Here is a tiny trained network, its code and every weight. The questions are about switching its units off for an input and a class, where a switched-off unit gives its printed mean instead of its output.

import numpy as np


def w(rows, s, z=0):
    codes = np.array(rows[::2]) - 128.0
    scale = np.full(codes.shape[1], s)
    scale[-1] = z or s
    return codes * scale


def f(y):
    return y / 2 * (1 + np.tanh(0.7978845608 * (y + 0.044715 * y**3)))


def log_softmax(a):
    a = a - a.max(-1, keepdims=True)
    return a - np.log(np.exp(a).sum(-1, keepdims=True))


def net(x, mask):
    res = np.array(x, float).reshape(1, 8) / 4 @ E
    y = f(res @ A[0][:, :-1].T + A[0][:, -1])
    res = res + np.where(mask, y, B[0][:, -1]) @ B[0][:, :-1]
    return log_softmax(res[-1] @ U[:, :-1].T + U[:, -1])


A, B = {}, {}
E = w([
[105,135,128,148,163,104,140,143,153,115,124,136],'x0',
[135,125,131,136,125,128,125,135,130,129,134,122],'x1',
[54,172,50,60,128,166,128,232,77,118,198,98],'x2',
[65,156,183,81,87,132,38,81,237,95,201,160],'x3',
[186,208,61,162,107,30,10,120,72,135,124,159],'x4',
[42,77,108,194,75,113,151,58,43,103,196,185],'x5',
[127,128,125,126,123,131,130,127,129,127,125,133],'x6',
[243,68,64,104,201,148,121,117,140,3,186,185],'x7',
],0.0081)
A[0] = w([
[91,171,192,133,108,129,114,97,167,136,178,125,44],'n1',
[75,112,115,164,115,132,161,109,71,96,186,135,94],'n2',
[135,203,56,164,127,33,65,106,92,135,138,140,70],'n3',
[98,152,135,131,117,101,135,128,133,166,132,74,185],'n4',
[108,131,76,49,143,157,138,172,104,112,174,127,72],'n5',
[42,164,190,185,82,149,159,162,107,207,96,74,77],'n6',
[195,144,148,62,172,133,123,189,188,144,112,120,191],'n7',
[78,81,116,171,105,148,180,100,106,115,194,147,97],'n8',
[178,96,66,101,156,138,112,110,129,72,185,153,169],'n9',
[171,76,71,115,144,151,134,166,140,67,161,182,88],'n10',
[138,106,121,159,146,143,193,167,72,136,109,109,119],'n11',
[111,154,151,122,98,130,77,99,173,84,197,159,41],'n12',
[106,106,143,123,155,193,195,116,163,155,145,110,88],'n13',
[117,150,71,111,125,132,84,209,97,134,170,161,54],'n14',
[87,159,93,95,121,163,162,195,91,96,174,119,98],'n15',
[156,116,111,163,130,140,190,143,61,139,87,119,74],'n16',
[177,74,183,181,123,105,148,61,144,124,81,157,141],'n17',
[87,64,168,111,122,187,206,149,163,119,150,119,88],'n18',
[161,66,103,116,179,178,163,122,154,72,162,128,108],'n19',
[160,128,81,169,159,124,194,161,52,140,82,126,73],'n20',
[93,156,125,85,112,164,97,117,191,90,138,155,91],'n21',
[172,90,94,128,174,142,132,101,140,81,162,150,45],'n22',
[113,198,67,130,125,93,100,154,103,108,161,121,102],'n23',
[148,83,79,152,161,114,190,145,77,153,110,127,30],'n24',
[88,127,140,93,87,147,99,99,207,95,217,140,103],'n25',
[123,142,99,95,123,121,134,170,106,72,150,119,67],'n26',
[183,152,107,148,107,81,101,156,110,136,116,124,105],'n27',
[95,113,109,183,122,123,153,104,91,120,161,184,206],'n28',
[80,84,181,97,139,219,255,135,146,107,154,114,51],'n29',
[193,92,160,191,112,99,158,39,188,137,66,184,3],'n30',
[34,147,66,93,106,171,166,197,122,135,159,87,91],'n31',
[91,98,149,198,100,142,152,133,77,109,158,168,27],'n32',
[96,100,117,162,111,124,142,85,107,111,170,158,46],'n33',
[179,177,117,96,164,186,133,188,186,149,83,98,32],'n34',
[103,130,70,116,148,172,123,201,110,105,175,130,87],'n35',
[94,108,67,174,98,94,95,92,106,113,129,171,94],'n36',
],0.0091,0.0025)
B[0] = w([
[90,72,56,95,164,141,142,101,175,159,179,145,177],'n1',
[156,177,154,41,127,192,170,223,157,97,69,48,192],'n2',
[225,224,128,162,111,68,52,119,34,89,155,230,241],'n3',
[86,140,96,150,124,117,181,105,120,152,91,118,175],'n4',
[127,75,197,196,133,122,117,92,144,100,82,91,191],'n5',
[15,129,21,105,28,37,174,38,70,235,32,139,249],'n6',
[134,195,173,57,92,150,162,226,141,88,82,70,205],'n7',
[171,186,158,55,105,187,157,233,125,83,73,94,198],'n8',
[85,155,57,154,52,99,176,89,98,199,29,164,232],'n9',
[45,137,58,106,52,68,146,91,147,205,51,147,214],'n10',
[121,84,79,77,191,188,111,130,168,188,192,162,185],'n11',
[108,65,81,83,209,163,103,155,160,172,188,179,203],'n12',
[240,203,132,115,78,62,54,134,48,82,158,149,185],'n13',
[172,73,214,203,102,116,131,106,113,77,136,90,192],'n14',
[112,68,203,212,165,147,128,73,133,77,123,75,199],'n15',
[84,79,89,117,218,172,103,134,189,191,234,148,188],'n16',
[137,79,202,233,162,166,171,46,98,83,83,104,224],'n17',
[240,190,156,192,141,55,61,121,65,91,174,198,211],'n18',
[55,180,86,106,60,63,139,45,77,177,78,149,208],'n19',
[119,66,81,72,225,181,108,134,198,190,224,182,207],'n20',
[112,74,97,87,170,173,96,161,182,198,173,117,185],'n21',
[56,137,65,130,35,34,198,58,103,205,53,154,200],'n22',
[175,118,162,193,154,130,128,108,88,125,167,150,194],'n23',
[98,82,65,70,197,173,85,104,192,164,201,181,182],'n24',
[100,47,61,83,227,171,119,127,179,181,184,184,222],'n25',
[104,87,130,174,109,121,158,80,125,122,113,83,163],'n26',
[156,167,146,92,141,132,81,160,93,117,167,165,183],'n27',
[120,172,154,79,114,139,168,185,160,105,105,82,201],'n28',
[221,214,128,173,119,74,39,151,26,103,249,243,235],'n29',
[154,49,212,254,135,191,128,91,146,45,110,45,231],'n30',
[97,71,226,223,108,151,136,53,120,72,94,84,219],'n31',
[124,176,155,37,109,146,177,204,178,88,93,71,180],'n32',
[172,189,159,92,115,148,150,214,178,93,92,86,177],'n33',
[149,185,154,45,139,183,162,232,196,103,81,74,190],'n34',
[124,88,210,210,123,138,140,97,135,80,118,97,192],'n35',
[155,174,179,48,135,124,134,209,136,107,133,105,196],'n36',
],0.0065,0.012)
U = w([
[233,206,105,155,128,69,49,138,45,76,210,192,253],'0',
[24,114,40,113,49,65,217,62,103,218,46,107,19],'1',
[138,6,208,242,163,197,178,54,147,48,104,29,71],'2',
[83,19,51,52,234,217,125,145,207,174,245,165,12],'3',
[164,206,157,2,120,200,195,251,182,75,64,25,11],'4',
],0.0089,0.0029)

Each question gives the input, the list of numbers given to net, and the class t.
The units are the neurons (one row each of A and B). Each row of codes is followed by its name. A weight is (code - 128) times the scale printed after its matrix; where a second scale follows, it is the last column's (A, B and U).
mask holds one flag per neuron, in row order. A switched-off neuron (its flag False) gives its mean, the last column of its row in B, instead of its output. The means were averaged over made-up inputs and are rounded, as every weight is.
A unit's drop is (log p(t) with every unit on - log p(t) with that unit switched off) / (log p(t) with every unit on - log p(t) with every unit switched off).
The circuit of an input: a set's keep is (log p(t) with only the set's units on - log p(t) with every unit switched off) / (log p(t) with every unit on - log p(t) with every unit switched off). Starting from the 12 units with the biggest drops (on a tie, the unit counted first), units are removed one at a time, each time the one whose removal leaves the highest keep (on an exact tie, the one counted first), for as long as the keep stays at least 0.8.
units of the circuit, in order: the units of the circuit, biggest drop first
top k neurons: the k neurons with the biggest drops, biggest first
drop of u: that unit's drop, to one decimal
input [-4,-2,3,5,-3,4,-4,5], class 1: units of the circuit, in order => (n9)
input [-8,3,2,8,-6,2,4,8], class 1: top 2 neurons => (n19; n9)
input [-4,-7,6,3,3,8,-8,6], class 4: units of the circuit, in order => (n2; n8)
input [5,-5,-3,-8,4,2,-3,8], class 1: top 4 neurons => (n22; n9; n10; n19)
input [-2,-5,-2,5,-8,1,-4,-7], class 0: top 2 neurons => (n29; n18)
input [-4,3,2,1,-3,7,7,5], class 4: top 3 neurons => (n8; n2; n6)
input [3,1,3,2,-6,-4,3,5], class 0: top 3 neurons => (n29; n18; n6)
input [-5,-1,2,7,0,8,7,-2], class 4: top 4 neurons => (n8; n2; n33; n32)
input [0,3,-7,3,5,-3,8,8], class 1: top 2 neurons => (n22; n9)
input [-4,-5,7,0,2,7,1,5], class 2: top 2 neurons => (n15; n35)
input [-5,2,-6,0,-6,5,0,-1], class 0: top 4 neurons => (n29; n18; n13; n31)
input [7,-4,4,-7,-5,4,6,3], class 3: top 4 neurons => (n20; n24; n11; n16)
input [7,6,8,0,-5,-8,-2,-4], class 2: top 2 neurons => (n31; n15)
input [-1,-8,6,7,3,-3,5,0], class 3: units of the circuit, in order => (n25)
input [3,-8,-6,-1,7,-8,3,3], class 4: top 2 neurons => (n7; n34)
input [-1,-8,-1,6,0,1,0,5], class 3: top 2 neurons => (n6; n25)
input [1,-3,-7,-8,-2,-7,3,-6], class 3: top 3 neurons => (n20; n16; n11)
input [6,2,-8,-2,-8,3,-2,4], class 0: top 3 neurons => (n29; n18; n13)
input [3,-1,0,1,6,-8,-3,0], class 4: drop of n34 => 0.7
input [7,-4,-8,-4,1,-4,-8,-5], class 2: units of the circuit, in order => (n30)
input [4,0,-6,1,-8,-6,-8,0], class 0: drop of n29 => 0.3
input [-7,4,-5,-4,-2,6,-2,-5], class 4: drop of n2 => 0.2
input [-7,-3,5,-4,4,-2,3,-3], class 2: drop of n13 => 0.1
